Each row is followed by its class.
[ -79 -132 -468   90  282  102  -50   68   47  214   26  143  181  334
 -140 -593 -153 -332    3 -201  -23 -163  432   94  -71 -310  -35 -151
  311  307 -339 -163  113 -265  146 -316   11  482]
z_963
[  80  129    6  113  -54   72 -143    5   37  -73   34  158   39  138
  -60  -85   61   15  -31  -83   65   69   38   22  -50   83   28  -57
   -4   44  -11   45   18   23   41  353   -3 -160]
z_867
[-242  180 -225  -57  -62   70   92   -9   11  147  129 -283  -14  -32
  -38  -52  211  -78  -84  -18  -70 -124  -32 -153  252    4   -1   80
  -54  102   31   68  -17  275 -310   72  248  247]
z_778
[-766 -142  -25 -186  136 -296 -188  218   26 -115  -45 -330  226  -46
   -7  156 -119   43  165   91  179 -119   92  108  188 -119   -4   19
  -81  -92  208  138 -295  -62  -65 -528  149 -276]
z_218
[-339  115 -256  205  -21   -4  213  -60  299 -112    1 -117  237  -34
 -517   -4   74  111  -68 -396  278 -398  165  202  155  240  574  401
  -49 -138 -105   81 -444  -40   66 -299  601 -277]
z_509
[ 127  172  130  -70 -195 -218 -426 -170  552   37 -180  305  -26  -40
   43 -234 -243   81  323  377 -207    4  117  458  143  213   84   64
 -249   29  226  288  -37   18 -131   85  -77 -304]
z_778
[-231   41 -209  192  249    7 -138 -125   73   56   20   26  281   66
    0 -420   -5  -36 -149   77 -217 -151  407   -7  222  -12 -176   -9
   94  428    7  261  160   -5  140  -20  184   38]
z_997
[ 170   85   46  -50  -66   38 -147   30   22  -54   -6  124  -22   72
  -40   15   23  -69   10  -74   23  131  -40   72   46  -30  -67  -66
  -10  -60   52  -33   19   68  -25  258  -25  -74]
z_139
[ 350   78  487  -51  -80  252 -508 -202  246  136 -260  258  -88 -389
   26  -81  122 -121 -306  101 -120   26  -47  -43   38 -179 -296 -154
  281 -194  172  257   56  189  423  188   67  248]
z_963
[ 104  109  -23   86  -69  126  -96   15   78  -64   50  132  120   29
  -51    2   39 -137 -153 -179   28   48    7   87   38   -3  -22   21
  -83 -145  123   55    1  160    3  172   63 -148]
z_963
[-262   89 -705  231  -73  -42  160  183   79 -262   93  146   55  370
  -31 -114  374  -40 -260 -282 -241  -50   66  -87  129  -55  252  209
 -219  -42   85  -93  230   18 -282  -72  224 -149]
z_213
[ -66  -16 -296   22  180    0   52   91   89  -70  -36   65  -44 -128
  -29   -5   56  115 -161  -46   -9 -159   92   92 -101   30 -107  -93
  -16  158   19  -74  101  143    5  -11   26  469]
z_592
[-417   75   61 -294  -62   35 -170  -59   35  141 -244  -76 -403  -67
  109  -63  153  -16   -2 -143 -186 -206 -390  -29   50   19   19  127
  375  -63 -130  -91  -63 -283  176  178  248  118]
z_867
[-259  124    1  -30   22  154  -78  418  335  120  292  182  -64 -255
  -10    8 -153  -62   13   30  -62  -13   14  181  101  166   58 -288
   26 -230 -222   63 -364 -310   96 -413  -12  504]
z_139
[-179  -85  -14  169  247  105   50 -139 -288  165   61  -49  165  140
 -241 -158  158  -95   32  193  112 -353  173 -334  -61   -9   74  127
   48  313 -124  170   34  150  207   36   94  -30]
z_997
[  70   46 -184    9  -52   57  -92   57   40  -93   88   77   60  101
   31  -52   68 -116  -73  -52    3  145  105  -28   25  -61  -61  -90
  -93  -27   94   69   55   53  -52  156   40 -180]
z_867
[  62  -98   24  -88 -317 -185  307   70   65   43  -92  178 -432 -257
  109  -36  270  142 -214  -66 -308  256 -357 -264  197 -150   25   32
  202   46   50 -188   49 -132 -212  240   60  289]
z_963
[ -90  -76   42 -381 -110 -238   57  218   35 -105 -221 -229 -263 -211
   49  -81 -451 -217    8   -8 -336   50  -49  111  267  146 -148  139
  246   83  232 -260  103 -388   65 -367  224  163]
z_592
[ 517  440  247  139 -211  309 -357 -254  363  226   65   28   42   20
 -246 -296 -286  -46   56  474  324  333  194 -183 -163  173 -317 -309
 -249  -20  -15  338  179   65  174   68 -255  -46]
z_218
[  87   48   55   59    4  -18 -102   51   21 -141   28   91   30  127
  -36   28    2  -78   12    3   84  102   27   64   -9   39   25  -44
  -54  -91   62   70  -28   26   42   60  -21 -181]
z_218
[ 138   55    5   -3  -91   35 -199  -28    2  -65  -51   82   61   87
   -9  -63  -92    1 -125 -188  -25  103  122  236   58   53  -21    4
   33  -19   50  -42   12   41  -16  253  124 -105]
z_941
[-164    7  350 -161   29  267 -131 -136 -186  195 -139  -48  -57 -155
   -3  -65  -65  241  -58  129   83 -103  100  258  169   23   61   -2
  265  247 -277   95 -145  240  -55  422  158  372]
z_941
[  73  128    2   28 -107  119  -36  -35   44  -14    7  180   49    6
   24  -13   14 -106  -90  -55  -47   94   53   33   21    4  -80  -81
  -38  -33   88   45   -4   66  -53  191   -5  -67]
z_15
[-301 -142 -313 -109  269   80  451  -15  -75  -63  -88 -564 -290 -278
  254  226  102 -132 -167   55  -75 -137   88 -273  -31   53  109  -61
  511  180 -464 -133 -107  -16 -273   36  192  411]
z_218
[-258   -4  159  177   72   14 -350 -391  182  216 -168  264   -7 -133
  265  -67 -279  256   48  -62 -111 -315   53  270   35  354   11  339
   81  -91  -49  257 -123  -68  292  -57   80 -423]
z_592
[  26  429  215 -140 -444  196   80  203  258 -164  214  181 -192 -405
  -40   67  -84 -230  -81  -26  107  252   94  160  235  125   61  133
  -33 -119  -76  -36  -16 -212 -216  161  -67  210]
z_139
[-206 -202 -899   49  130  -59 -127 -347  230  142 -293 -509   61 -255
 -103 -328 -160  316 -368  -32 -234 -182  261 -146  124  134 -256 -138
   -2  279 -351   87   26  221 -472  -76  -15  496]
z_997
[  57  249  276  147   76  -98 -118  222  326 -294  452  170  -82   12
   31 -151   71  -64 -227   27  212  182  -41  336   86  190  253 -387
   77   -2 -308  283 -256 -167   15  450   57   -8]
z_15
[-125  -13 -190 -150  178  -38   -2  -49   71  122 -132 -276 -175 -127
  236  -42   34  -36  362  453 -280   21  183 -187  -57 -100  -96  -90
  230  147 -378  302 -270   63   59   18   64   90]
z_509
[ -25   24 -177  130   76  -90   10   76  133   44   72   67   -7  -76
  -33  -92  -16 -125 -197 -264 -106 -203  265   87  -42 -208 -258  -29
   68  -63  210  -92  168  153  -28 -194   45  304]
z_963
[   2    0    1  253   46  144 -440 -188  385  338 -143  484  308   15
  153   -3 -687   80 -420 -109 -192 -159  315  480  187  232 -144  -78
 -246 -154  134   -2   44  270   39 -335 -170   83]
z_592
[ 132   95   92   49  -73   52 -132   35   94  -35  -21  178   43   51
  -12  -89  -39  -77 -128 -108    5   75   73   14  -80   -6  -68  -41
   -1   37   52   34   91  -13  144  171   -5  -44]
z_509
[-573  -19 -229  -40   23   69 -400 -200  266  338 -102  122  -59   88
   38  -46 -309  221 -299 -126 -318 -295   67  467  -91   44   -5  119
  -13 -223  141  109  -33  153 -149 -368  184   27]
z_778
[ 175  -20   -8  289  129   59   22 -124  106  -79 -158  227  291  -27
   26 -129  121   -5 -144 -134   48  -97  253 -134  -78 -148 -165 -211
   -6  160  210   45  150   40  109   39  -95  -20]
z_963
[ 153  147   39   -1 -179  138  -43   65  105  -90   52  150   14   64
  -50  -35   51  -75  -21  -61  -64  194  -35   41   20   44  -67  -28
 -163  -78  190   30   42   96  -82  161  -10  -54]
z_779
[  -1  -58  -62  171  411  129 -465 -275  187   54 -109   58  -64    5
   40 -262   67  242 -506 -278   17    5 -102 -308  238  273  -58 -352
  553  111   89 -152    3   28  181  254  220  111]
z_963
[ 114    3  364   71  349  -61 -645 -102 -104  270  172  293 -162  260
 -134 -409 -324 -155 -348  -89 -302   87  148  163  356    0  -12 -143
  386  -13   28 -140  104   38   -4  120 -114  471]
z_778
[  24  165  -47 -145 -241  441  130 -150  315  -81  190  -42  194  -35
 -129  168   20 -283 -349  288   44  129 -157   62    9 -208  -82  -44
 -276 -346  522  249 -257  621 -296 -149    8 -108]
z_592
[   9  276  353   -7 -192 -178  485   80  283   29  -92 -167 -118 -271
 -313  141   71 -319    5   50 -267   88    8  136   43 -315  198  401
  -50 -238  -97  108  -75 -210   81 -230  231   82]
z_15
[-578  169  165  269  171  377 -249  206  303  -91  144  -94  371   -1
 -250 -278 -258 -149  189  -82  324 -152  475  255 -244  153  -72  -41
 -371 -166  606  514 -135    0  448 -279  168 -444]
z_779
[ 166  241  103  -57 -322  360   45   38   69 -270  171  367  -12 -416
   73  -59   53 -164 -252  -87  111   80  318   48  427  134  -10 -160
 -397  -84  432  238  -63   52 -206  174   47  126]
z_941
[ 603 -190  -96 -442 -173  380  677 -184  205   28   94 -217 -111 -218
   60  111  140 -680 -152   -7  122   -1 -302 -176  132 -370  -32 -125
  -16 -133  147 -136 -285  249 -104 -104  -26  467]
z_213
[ 391 -340   32 -437 -194 -240 -162  263  599 -159 -270   65  -78 -225
  114 -175 -114  -41  258  -61 -238  526 -236  411  277 -394 -180  199
 -127 -377  481 -103   85 -267  185 -650  -27 -162]
z_941
[ 164 -124  -71  -77 -119 -187  109   11  -89  -12    3 -177  201 -269
 -104  138   75  -77    9   64 -249  201  116 -193  108 -340 -516  334
 -175 -115  830 -156  312  422 -265 -333 -167  219]
z_218
[ 363  276    2  281 -126 -234  403  341  326 -378  172  206   23 -100
   44 -146   96 -587 -284 -289 -282   63  259    7  394  -77   53 -144
 -225  -58 -178   49  137 -414   40 -175    8  145]
z_522
[ -29  -21 -192   50  -66  117  602  288 -213 -343  270  -86   17   -7
  -69   97  520 -347  -22  107  108  -67 -174 -309  163 -146  224  127
 -182    3   36    9  -13   42  -88 -104   41   99]
z_778
[  11   58  -62  -47   60   44  -18  -44    6  -54   -5   59   71   47
    1   48   21 -165  -92  -32  -47  101   15   36   -5  -18  -43  -16
   33   -7  -14   -7   16   -6  -44  183   41 -153]
z_15
[-140  180  207   11 -105 -429  233  132  -11 -127   47 -423 -360    6
 -117  -97  102 -378  493  352 -462   23 -420 -434  286  253  147  406
  -63 -242   57   97 -212 -408  118  -80   41 -308]
z_779
[ -31 -138 -219 -284    4  -31  -12   39 -292  115   -9 -283 -355   93
    2 -298  192  -20   72  -11  -63 -136 -133 -375  -14  -60   44  177
  291  296 -105 -137  201  -44  117  -60  263  445]
z_509
[-487  -14 -228   50  527 -255  155   16 -205  -90  205 -373   36  269
  170  298 -107 -161   10   44 -120 -167  160  -21  -24 -193   93   33
  -62  -66   84  -12 -258  231   -5 -344   10  -22]
z_963
[  11   78 -110   76  186   31  -61  121   28  115  -40   81  251  154
   74  -48  -86 -287   25 -135  -17  191  226  238  257 -312  -51 -264
  -52   19   84 -183  -94  171   68  232  -64  305]
z_963
[-320  227 -140 -271  -83  398  339 -219 -404  219  320   79 -413   -3
 -102 -268 -142 -376  202  193 -149 -539  592  -27  -87  168  100  334
  -56  367   52  439  -69  278 -378   74  307  320]
z_218
[   7  157 -134  -70  111  140  135 -131  331  -76  -17 -256  108  -26
  -74  109   30  -90 -155  -76  419   72 -153  165   37 -245 -210 -142
 -178 -202 -158  -23  -21  147   -7  -54 -110  -58]
z_15
[-245  -65  150  150  272  101 -318 -123  180  131   80  183 -111   84
 -118 -587  -74   49 -118   77 -166  110   59 -324  152   21  -32  258
   -1  102  269  323  221 -264  414 -461  -24 -109]
z_778
[ 295 -168   33  492  391 -115 -243 -312  124  270    7  177  175  -49
 -363 -313   96  385   92 -170   41  -84   34 -449 -271  230  -33   89
  121  -61  184   37   63 -286  487 -307    4 -165]
z_963
[-234   77 -179 -311  173  159 -234 -539 -360  321  137 -350 -209  -48
  175  -83  -62  -92  -38  169  307 -253   27  139   95 -148 -316  -88
 -134  -43 -284  240  115  190 -312  381  -22   41]
z_778
[ -95  401  -69  -37  -46 -103   67 -140  216  247  -63  454 -164   75
 -169  -48 -356  -17   41  119 -257   66  437  548  299 -101  190  -97
 -374  -54 -338  234 -235  -33 -395  115   87   85]
z_592
[-325  318   91 -144 -488  -81 -375  250   60 -390  112 -128 -131 -344
   98 -223   94  256 -122 -532   43 -161  202   85  151  227  -72   71
   -7  141  490  106  100   -8 -363   45  193  300]
z_867
[ -11  152  -45   62 -120   90    3   19   26  -62  -47   83   95   25
  -32   -4  -26  -62  -75  -68  -95   67  130  191    2   25   -5  -82
  -90  -34  -15    5   32   31 -113  216   31  -81]
z_522
[ 163   89   17 -199 -224  410    0 -256   31  385  -26   68 -304 -374
 -281 -226 -102   90  -69  167  123 -225  218  -96   45  119   23   71
  -36   72 -357  308  -48  196 -147   29  183  457]
z_509
[ 541   55  -78   76   81   69 -439   12   37  143  298  -14  434  295
 -437 -252  264  173  -83   77  326  507 -469 -201   91 -102 -237 -346
  -83   -6   49 -227   58  141  219  133 -257  338]
z_997
[ -57   -7 -415  104    1 -347  337  297  116 -244  160 -418  101  218
  -90  190 -225 -236  -81  -77 -207  194   76  -24 -188  -89   51  101
   34 -214  -89 -203 -127 -259   81 -614  115 -173]
z_509
[ 298  212  161  -52 -370   73 -208  -68  190   62   46  100 -101 -199
 -115  160 -386  166    5  169  286  219   80 -158  -82   95 -267   59
 -523  -90  458 -136  154  599 -317  -70 -645  237]
z_963
[-145  -25 -332  141  227  -12   91 -167  222   -6 -210 -173   47   70
 -121  -39  -42  -23 -217  -42  -78 -193  254 -136 -113    5  -28   72
  -59  129 -203  103  130   35   32 -225  168  -66]
z_779
[-141  257 -256 -324 -369   86    6 -183 -252   58   30   33 -483   32
   63 -168 -163  -34   35 -335  -28   29  364  436   86 -407  -73  164
    1 -102   -6  -72   79  192 -551  148   79  293]
z_963
[ 267   91  228 -341  184   51 -402 -196   -2  286  -19  188 -410   44
 -101 -459 -286  -77  201 -181 -177  161  223  -76  242  -66  -36  -24
  138   86  191   85  -16 -134  142 -198  145  284]
z_963
[ 139  161   42   15  -76   93 -177  -11  108    8  -53  154   85   95
 -100  -37    1  -87  -30  -44  -11   88   65  114  -59   13 -107  -42
  -41  -36  106   66   72   94   10  136   26  -21]
z_218
[  83   84  -69   31    0  101  -43  -54  117  -21   25  143   81  125
   44  -43   15 -175 -108  -18   13   18  126   54   90  -90  -56  -90
 -118  -13   67   59   53  134  -53  192   -9 -106]
z_213
[ 272  -33   -3 -220  -95 -128  112 -165 -193 -201   18 -292 -171 -112
  -56  123  494   10 -358   19  -86  142 -321 -642  119 -111 -157  301
  174  207   67  -74  334  250 -276  317  129   28]
z_213
[ -36  -36  445  -65   51 -167 -147  170   65  210  -42  214  -21   92
 -370  -16 -280  -35   -7  142 -278  201  -98  278 -233 -165 -193  341
  318   97  138  -20  -66   85  638   13  116  114]
z_963
[  24 -286   29  -51 -223 -154  357 -179  276   22 -276  139  269 -248
  176  275 -257  -28  -83   -5 -146 -236   85  400 -192 -277 -229  409
 -260  -97  393  -19  169  -69  207 -577  -50 -260]
z_213
[  66  116  -14   42 -119   79 -110    6  123 -105  -28  194   48   92
   47   -3   60  -99 -146  -84   -7   65   61  150   14  -80  -26  -82
  -66  -79   98   24   54   66    3  258   21 -105]
z_213
[-192  -91  -82  260   55  -28  -25  -72 -141   77  -92   39  111  -27
  -96  292    1  128 -325 -108   92 -252   83  -60 -188  189   31  184
   69   31 -178  -29   31  267  174  188  177 -150]
z_15
[-143    7   60  124  254  -29  203   32 -253   99  390  -91   96 -217
   68  -76   26 -191  322  356  125   18  324 -219  165  -60  217   75
  -69  199 -155  136 -289  -55   67  -39 -205  431]
z_963
[ -80   88  186   53   -7 -168  -74  153  278   43  -53   73  -57 -134
  122 -115 -191   36  158  109 -299  -68  152  460  348  -71  -41 -135
 -137 -111  -32  248 -188   43   44 -182  -16  138]
z_997
[  51 -118 -143 -123  261   14  149   39 -190   38   63 -163  -29  189
  188   14  -46   69  375  300  -66  339  126 -255  115 -181 -119 -410
 -134   71  -70  149  -93   21 -294 -130 -131 -373]
z_997
[-157  190  208 -213  -85 -262 -291   55  124  390 -218   22   36  187
 -115 -215 -178  -71  204  -58 -411  131  -29  107  -86  -83  -36  126
   84  220 -262  -73  176 -389  -37   51   57   48]
z_522
[-320 -120  449 -367  195 -244 -429 -278  -98  351   15  -24  -92  258
 -106  -68 -165  -19  -82  -43  -15  -23 -231  106   87 -192  229  123
  118   58   43  125 -211 -138  185  -39  248 -228]
z_997
[   6   96  -36  344   23  159   39  -27  340   26   45  382   77 -128
   97 -190 -299   56   70  118  -13  -58  645  331  279  -20   46  -74
 -326 -246  179  230   59   82 -148 -356 -101 -224]
z_509
[ 284   84 -111   94 -129    6  858   24  314  -95  183   42  245   69
   47  311 -104 -188   24  538 -139  346   51  -38   16 -173  230  -67
 -596   76   76   13 -164  127 -387 -191 -376   15]
z_213
[-290   79 -129 -316  -24  264 -108 -291   61  261 -141  -90   45  122
   11 -418 -461    2  234  504  197   80  145  266  207 -130  -42 -101
 -223  223 -269  202   -5 -122 -260 -135 -188   18]
z_592
[-353  -58 -193  149   -9  252   90 -121   32  106   17  194   42  -75
   66  173   30   58 -181  -22  -21 -387    8   17  113  162   56   42
  109 -204   54   59 -310  368 -159  -87  187 -156]
z_592
[ 223   10  -66  204 -346  409  749  296   92 -377  -58   84   61 -610
  178  481  364   69  225  225  172 -115  145   58  119  116  171  -25
 -250  -29  102   54 -283  621 -278  307 -144  284]
z_139
[-285   66  201  -33  176  132  -33 -176  174  152 -137  448 -102 -184
   70  108 -449 -124 -357 -221  -60 -226  416  525   61   58  -74   84
   46   21  192 -173  276  -42 -151  302    2  -60]
z_867
[   4 -153 -358  229  381   39  708 -107 -159 -131   77 -193   67 -157
 -127  111  106   -9    3  131  173 -182  149 -406 -111   69  -29  175
  -90  305 -164  -27   21   76   91  -73  -87   76]
z_963
[ 277  242 -175 -144 -168 -367 -423  101   82   16   40 -150   10  336
 -370   95 -114 -132 -298 -106 -166   73 -248   48  -92  -56 -255   17
   73  -67 -186 -360  161  180 -126    5  -93  404]
z_139
[  69  366  266 -175 -201  125 -173   88  336  338    1  293  -56  132
 -195 -288 -620  109  762  330 -210  279  210  521   27  187  328  123
 -102  101 -132 -121 -322  -40 -368 -136 -435  402]
z_963
[ 280 -106  166   40  142  313 -241 -317  215  239 -324   83  -82   26
   14  -20 -337  458    7   94  -69  101 -150   52 -121  323  -65  -44
  156  -20 -135  210 -162  198  422  -85  126 -284]
z_963
